Here is a tiny trained network, its code and every weight. The questions are about switching its units off for an input and a class, where a switched-off unit gives its printed mean instead of its output.

import numpy as np


def w(rows, s, z=0):
    codes = np.array(rows[::2]) - 128.0
    scale = np.full(codes.shape[1], s)
    scale[-1] = z or s
    return codes * scale


def f(y):
    return np.maximum(y, 0)


def log_softmax(a):
    a = a - a.max(-1, keepdims=True)
    return a - np.log(np.exp(a).sum(-1, keepdims=True))


def net(x, mask):
    res = np.array(x, float).reshape(1, 6) / 4 @ E
    y = f(res @ A[0][:, :-1].T + A[0][:, -1])
    res = res + np.where(mask, y, B[0][:, -1]) @ B[0][:, :-1]
    return log_softmax(res[-1] @ U[:, :-1].T + U[:, -1])


A, B = {}, {}
E = w([
[152,112,174,80,81,128,169,121,136,177,131],'x0',
[158,127,77,115,251,101,136,90,168,103,134],'x1',
[111,155,127,110,140,91,127,147,71,83,129],'x2',
[134,112,87,166,186,138,106,127,142,86,137],'x3',
[126,3,98,75,126,178,114,64,80,105,230],'x4',
[130,65,250,149,120,88,106,64,116,84,107],'x5',
],0.0074)
A[0] = w([
[110,99,76,90,116,230,172,38,86,88,177,71],'neuron 1',
[113,119,128,151,65,169,57,156,97,132,85,135],'neuron 2',
[141,93,229,190,149,122,70,89,156,87,125,54],'neuron 3',
[174,91,97,170,126,227,112,64,69,120,174,53],'neuron 4',
[214,180,71,86,111,162,97,244,175,127,190,39],'neuron 5',
[103,200,3,103,112,128,158,145,111,211,155,11],'neuron 6',
[176,158,100,36,206,96,123,32,170,103,96,156],'neuron 7',
[98,181,91,161,104,193,123,147,194,164,56,89],'neuron 8',
[206,116,84,73,234,30,143,58,186,177,133,87],'neuron 9',
[132,150,103,127,148,121,149,189,150,126,200,3],'neuron 10',
[144,187,171,163,150,90,174,242,219,127,48,94],'neuron 11',
],0.0052,0.0014)
B[0] = w([
[124,255,200,73,175,120,185,85,164,166,136,236],'neuron 1',
[127,145,108,129,136,91,149,168,89,192,187,182],'neuron 2',
[188,100,202,94,170,165,165,146,56,179,72,231],'neuron 3',
[98,127,122,94,126,112,176,63,118,137,146,215],'neuron 4',
[153,124,143,189,233,189,132,54,30,135,64,203],'neuron 5',
[160,122,167,131,138,169,146,68,89,130,7,226],'neuron 6',
[121,119,18,231,79,69,32,188,94,188,115,231],'neuron 7',
[123,111,198,153,204,111,121,123,104,156,153,200],'neuron 8',
[181,184,30,185,78,128,135,202,101,152,194,241],'neuron 9',
[164,135,117,96,148,194,76,149,151,168,79,159],'neuron 10',
[65,114,171,73,175,28,156,61,163,137,231,254],'neuron 11',
],0.0059,0.0046)
U = w([
[7,149,161,81,205,124,176,81,181,125,182,152],'0',
[192,111,178,137,176,206,125,109,89,118,1,59],'1',
[114,150,94,189,65,139,77,206,139,164,206,254],'2',
[87,133,116,132,83,151,103,123,195,109,122,100],'3',
],0.0044,0.00058)

Each question gives the input, the list of numbers given to net, and the class t.
The units are the neurons (one row each of A and B). Each row of codes is followed by its name. A weight is (code - 128) times the scale printed after its matrix; where a second scale follows, it is the last column's (A, B and U).
mask holds one flag per neuron, in row order. A switched-off neuron (its flag False) gives its mean, the last column of its row in B, instead of its output. The means were averaged over made-up inputs and are rounded, as every weight is.
A unit's drop is (log p(t) with every unit on - log p(t) with that unit switched off) / (log p(t) with every unit on - log p(t) with every unit switched off).
The circuit of an input: a set's keep is (log p(t) with only the set's units on - log p(t) with every unit switched off) / (log p(t) with every unit on - log p(t) with every unit switched off). Starting from all 11 units, units are removed one at a time, each time the one whose removal leaves the highest keep (on an exact tie, the one counted first), for as long as the keep stays at least 0.8.
units of the circuit, in order: the units of the circuit, biggest drop first
most important unit: the unit with the biggest drop
k most important neurons: the k neurons with the biggest drops, biggest first
drop of u: that unit's drop, to one decimal
input [0,3,3,2,6,-7], class 1: units of the circuit, in order => (neuron 6; neuron 5)
input [2,8,1,-5,-1,-3], class 2: most important unit => neuron 9
input [-6,7,8,2,-3,-1], class 2: 2 most important neurons => (neuron 7; neuron 9)
input [-3,6,7,8,5,2], class 2: 2 most important neurons => (neuron 7; neuron 9)
input [-2,-5,-7,-6,-5,-1], class 0: units of the circuit, in order => (neuron 11; neuron 7)
input [1,8,-8,-3,6,2], class 2: units of the circuit, in order => (neuron 9; neuron 7)
input [-1,1,1,-6,2,-8], class 1: units of the circuit, in order => (neuron 6; neuron 5)
input [3,8,8,-2,7,1], class 2: 3 most important neurons => (neuron 7; neuron 9; neuron 11)
input [-2,5,-8,-5,1,-6], class 1: drop of neuron 6 => 0.6
input [-7,7,5,4,2,3], class 2: drop of neuron 9 => 0.3
input [0,2,7,-1,-1,-6], class 1: drop of neuron 5 => 0.3
input [-1,1,-6,-4,-8,-7], class 0: drop of neuron 1 => -0.1
